Here is a tiny trained network, its code and every weight. The questions are about switching its units off for an input and a target symbol, where a switched-off unit gives its printed mean instead of its output.

import numpy as np


def w(rows, s, z=0):
    codes = np.array(rows[::2]) - 128.0
    scale = np.full(codes.shape[1], s)
    scale[-1] = z or s
    return codes * scale


def f(y):
    return np.maximum(y, 0)


def softmax(a):
    e = np.exp(a - a.max(-1, keepdims=True))
    return e / e.sum(-1, keepdims=True)


def log_softmax(a):
    a = a - a.max(-1, keepdims=True)
    return a - np.log(np.exp(a).sum(-1, keepdims=True))


def net(x, mask):
    ids = ['βεηθμξπστφω'.index(c) for c in x.split()]
    T = len(ids)
    res = E[ids] + P[:T]
    u = 0
    for l in range(3):
        r = res
        for j in range(2):
            rows = slice(3 * j, 3 * j + 3)
            q, k, v = (r @ M[l][rows].T for M in (Q, K, V))
            z = softmax(np.where(np.tri(T) > 0, q @ k.T / 3**0.5, -1e9)) @ v
            o = O[l][rows]
            res = res + np.where(mask[u + j], z, o[:, -1]) @ o[:, :-1]
        u += 2
        y = f(res @ A[l][:, :-1].T + A[l][:, -1])
        res = res + np.where(mask[u : u + 8], y, B[l][:, -1]) @ B[l][:, :-1]
        u += 8
    return log_softmax(res[-1] @ U[:, :-1].T + U[:, -1])


Q, K, V, O, A, B = {}, {}, {}, {}, {}, {}
E = w([
[114,28,148],'β',
[112,130,158],'ε',
[148,60,42],'η',
[128,70,151],'θ',
[105,112,165],'μ',
[116,19,182],'ξ',
[118,140,68],'π',
[155,7,147],'σ',
[96,162,138],'τ',
[102,164,95],'φ',
[112,181,4],'ω',
],0.011)
P = w([
[77,122,144],'0',
[103,22,36],'1',
[72,68,20],'2',
[48,103,8],'3',
[109,233,133],'4',
[133,152,101],'5',
[117,145,106],'6',
[96,104,109],'7',
[154,133,115],'8',
[108,146,79],'9',
[109,146,91],'10',
],0.013)
Q[0] = w([
[30,45,255],'L0H1',
[231,87,99],'L0H1',
[82,67,133],'L0H1',
[159,63,121],'L0H2',
[129,104,114],'L0H2',
[79,18,83],'L0H2',
],0.01)
K[0] = w([
[214,8,223],'L0H1',
[163,83,8],'L0H1',
[38,56,168],'L0H1',
[105,176,153],'L0H2',
[131,23,120],'L0H2',
[185,251,255],'L0H2',
],0.0078)
V[0] = w([
[120,184,91],'L0H1',
[121,109,62],'L0H1',
[57,67,178],'L0H1',
[96,157,166],'L0H2',
[149,177,2],'L0H2',
[81,252,149],'L0H2',
],0.0082)
O[0] = w([
[134,103,153,108],'L0H1',
[141,163,138,252],'L0H1',
[130,182,33,222],'L0H1',
[126,195,148,111],'L0H2',
[236,132,120,143],'L0H2',
[163,254,129,50],'L0H2',
],0.0085,0.0041)
A[0] = w([
[176,97,84,137],'L0N1',
[133,152,24,116],'L0N2',
[253,182,193,126],'L0N3',
[151,152,228,170],'L0N4',
[78,103,93,92],'L0N5',
[53,125,124,95],'L0N6',
[156,254,114,113],'L0N7',
[185,120,179,7],'L0N8',
],0.0087,0.012)
B[0] = w([
[64,146,155,229],'L0N1',
[162,96,187,253],'L0N2',
[66,50,113,143],'L0N3',
[128,179,56,151],'L0N4',
[131,97,100,192],'L0N5',
[89,129,53,167],'L0N6',
[213,92,98,142],'L0N7',
[133,197,251,128],'L0N8',
],0.011,0.0046)
Q[1] = w([
[113,106,178],'L1H1',
[225,138,153],'L1H1',
[126,65,45],'L1H1',
[23,79,103],'L1H2',
[9,197,68],'L1H2',
[76,12,31],'L1H2',
],0.011)
K[1] = w([
[138,86,167],'L1H1',
[150,86,111],'L1H1',
[115,166,160],'L1H1',
[136,82,251],'L1H2',
[73,157,186],'L1H2',
[156,217,227],'L1H2',
],0.015)
V[1] = w([
[255,97,31],'L1H1',
[190,47,106],'L1H1',
[136,203,35],'L1H1',
[220,173,150],'L1H2',
[19,5,152],'L1H2',
[201,42,120],'L1H2',
],0.0084)
O[1] = w([
[77,127,253,120],'L1H1',
[102,85,178,152],'L1H1',
[128,112,148,140],'L1H1',
[85,184,135,28],'L1H2',
[154,24,105,254],'L1H2',
[67,79,156,133],'L1H2',
],0.012,0.0093)
A[1] = w([
[173,25,156,86],'L1N1',
[203,163,165,156],'L1N2',
[71,155,86,1],'L1N3',
[174,132,254,159],'L1N4',
[76,34,99,122],'L1N5',
[68,220,63,80],'L1N6',
[63,81,54,126],'L1N7',
[202,29,170,132],'L1N8',
],0.0054,0.019)
B[1] = w([
[17,189,151,200],'L1N1',
[42,80,144,141],'L1N2',
[8,1,100,128],'L1N3',
[135,72,64,158],'L1N4',
[86,192,131,246],'L1N5',
[52,135,99,129],'L1N6',
[64,126,201,212],'L1N7',
[97,222,97,248],'L1N8',
],0.0064,0.013)
Q[2] = w([
[224,119,140],'L2H1',
[168,187,181],'L2H1',
[146,74,168],'L2H1',
[75,196,174],'L2H2',
[127,221,170],'L2H2',
[145,251,161],'L2H2',
],0.016)
K[2] = w([
[13,68,14],'L2H1',
[122,70,10],'L2H1',
[155,50,152],'L2H1',
[90,187,5],'L2H2',
[188,216,216],'L2H2',
[125,241,227],'L2H2',
],0.012)
V[2] = w([
[82,255,189],'L2H1',
[187,105,109],'L2H1',
[162,175,141],'L2H1',
[156,228,182],'L2H2',
[169,139,46],'L2H2',
[123,57,220],'L2H2',
],0.0085)
O[2] = w([
[235,165,208,90],'L2H1',
[221,42,76,110],'L2H1',
[237,114,108,90],'L2H1',
[253,72,140,2],'L2H2',
[241,204,19,133],'L2H2',
[113,91,188,117],'L2H2',
],0.0066,0.026)
A[2] = w([
[167,127,189,39],'L2N1',
[187,183,42,121],'L2N2',
[200,104,145,116],'L2N3',
[46,57,74,125],'L2N4',
[74,83,157,246],'L2N5',
[92,162,37,73],'L2N6',
[101,140,161,108],'L2N7',
[62,250,120,88],'L2N8',
],0.011,0.012)
B[2] = w([
[31,223,123,129],'L2N1',
[10,118,117,166],'L2N2',
[56,197,105,128],'L2N3',
[170,188,156,254],'L2N4',
[186,209,73,224],'L2N5',
[228,109,238,203],'L2N6',
[107,19,115,160],'L2N7',
[171,1,125,214],'L2N8',
],0.0067,0.049)
U = w([
[170,21,164,45],'β',
[100,1,2,145],'ε',
[50,12,125,154],'η',
[160,183,122,135],'θ',
[114,140,25,254],'μ',
[191,119,119,122],'ξ',
[134,100,125,99],'π',
[93,47,167,100],'σ',
[117,217,61,68],'τ',
[132,218,91,74],'φ',
[13,157,87,66],'ω',
],0.0086,0.0066)

Each question gives the input, a string of symbols that net reads in full, and the target symbol t.
The units are the heads (3 rows each of Q, K, V and O) and the neurons (one row each of A and B). Each row of codes is followed by its name. A weight is (code - 128) times the scale printed after its matrix; where a second scale follows, it is the last column's (O, A, B and U).
mask holds one flag per unit, layer by layer, with each layer's heads first. A switched-off unit (its flag False) gives its mean, the last column of its rows in O or B, instead of its output. The means were averaged over made-up inputs and are rounded, as every weight is.
A unit's drop is (log p(t) with every unit on - log p(t) with that unit switched off) / (log p(t) with every unit on - log p(t) with every unit switched off).
The circuit of an input: a set's keep is (log p(t) with only the set's units on - log p(t) with every unit switched off) / (log p(t) with every unit on - log p(t) with every unit switched off). Starting from the 12 units with the biggest drops (on a tie, the unit counted first), units are removed one at a time, each time the one whose removal leaves the highest keep (on an exact tie, the one counted first), for as long as the keep stays at least 0.8.
units of the circuit, in order: the units of the circuit, biggest drop first
top k neurons: the k neurons with the biggest drops, biggest first
heads that matter: for each layer, one digit per head in row order, 1 if its drop is at least 0.15 and else 0, layers parted by /
input μ μ ω μ μ η, target ε: units of the circuit, in order -> [L2N5, L1H1]
input μ μ φ η η φ ω, target ε: heads that matter -> 01 / 11 / 01
input η η φ η, target η: heads that matter -> 01 / 11 / 10
input θ η θ ξ, target ξ: top 4 neurons -> [L2N6, L2N4, L2N8, L2N2]
input η σ η θ μ μ φ ε β, target ω: units of the circuit, in order -> [L2N6, L1H1, L0H2]
input σ ω ε η θ, target η: top 4 neurons -> [L2N8, L2N7, L2N6, L0N5]
input φ σ μ, target θ: heads that matter -> 01 / 11 / 11
input η σ θ τ, target η: heads that matter -> 01 / 11 / 10
input η μ σ ξ μ ε, target ω: heads that matter -> 01 / 11 / 01
input θ η τ, target ξ: units of the circuit, in order -> [L2N6, L0H2, L1H1, L2H2]
input η τ σ θ ξ ω μ, target ω: units of the circuit, in order -> [L2N6, L2H2, L1H1]
input τ μ ε ω, target φ: top 2 neurons -> [L2N8, L0N7]
input η μ ε μ ω, target ω: units of the circuit, in order -> [L2N6, L0H2, L1H1, L0H1]
input μ θ ξ, target μ: units of the circuit, in order -> [L1H1, L2H2]
input σ μ π, target η: units of the circuit, in order -> [L2H2, L1H2]
input η π ξ ε ξ φ, target ω: units of the circuit, in order -> [L2H2, L0H2, L1H2]
input ξ η μ η, target ξ: top 4 neurons -> [L2N6, L2N4, L2N8, L2N5]
input φ ε η, target θ: units of the circuit, in order -> [L2H1, L0H2]
input η ω σ, target ω: heads that matter -> 00 / 10 / 01
input σ π ε φ, target η: top 2 neurons -> [L2N8, L1N1]
input ξ φ η μ, target ξ: top 4 neurons -> [L2N6, L2N4, L2N8, L2N5]
input μ π μ μ μ φ ξ σ ξ, target ε: top 3 neurons -> [L2N4, L2N5, L2N2]
input η φ η ε η σ η ε ξ ε β, target ω: top 3 neurons -> [L2N6, L2N5, L2N8]
input μ θ φ μ θ φ, target ε: units of the circuit, in order -> [L2H2, L2N5, L2N4, L1H1]
input τ μ η, target τ: top 2 neurons -> [L2N8, L2N6]
input φ ξ θ, target φ: units of the circuit, in order -> [L2H2, L2N8, L0H2, L1H2]
input η η μ μ ω μ μ φ, target ω: units of the circuit, in order -> [L2N6, L2H2, L0H2, L1H1]
input μ ε η μ η η ξ ξ θ ω, target ε: units of the circuit, in order -> [L1H1, L0H2, L2N5]
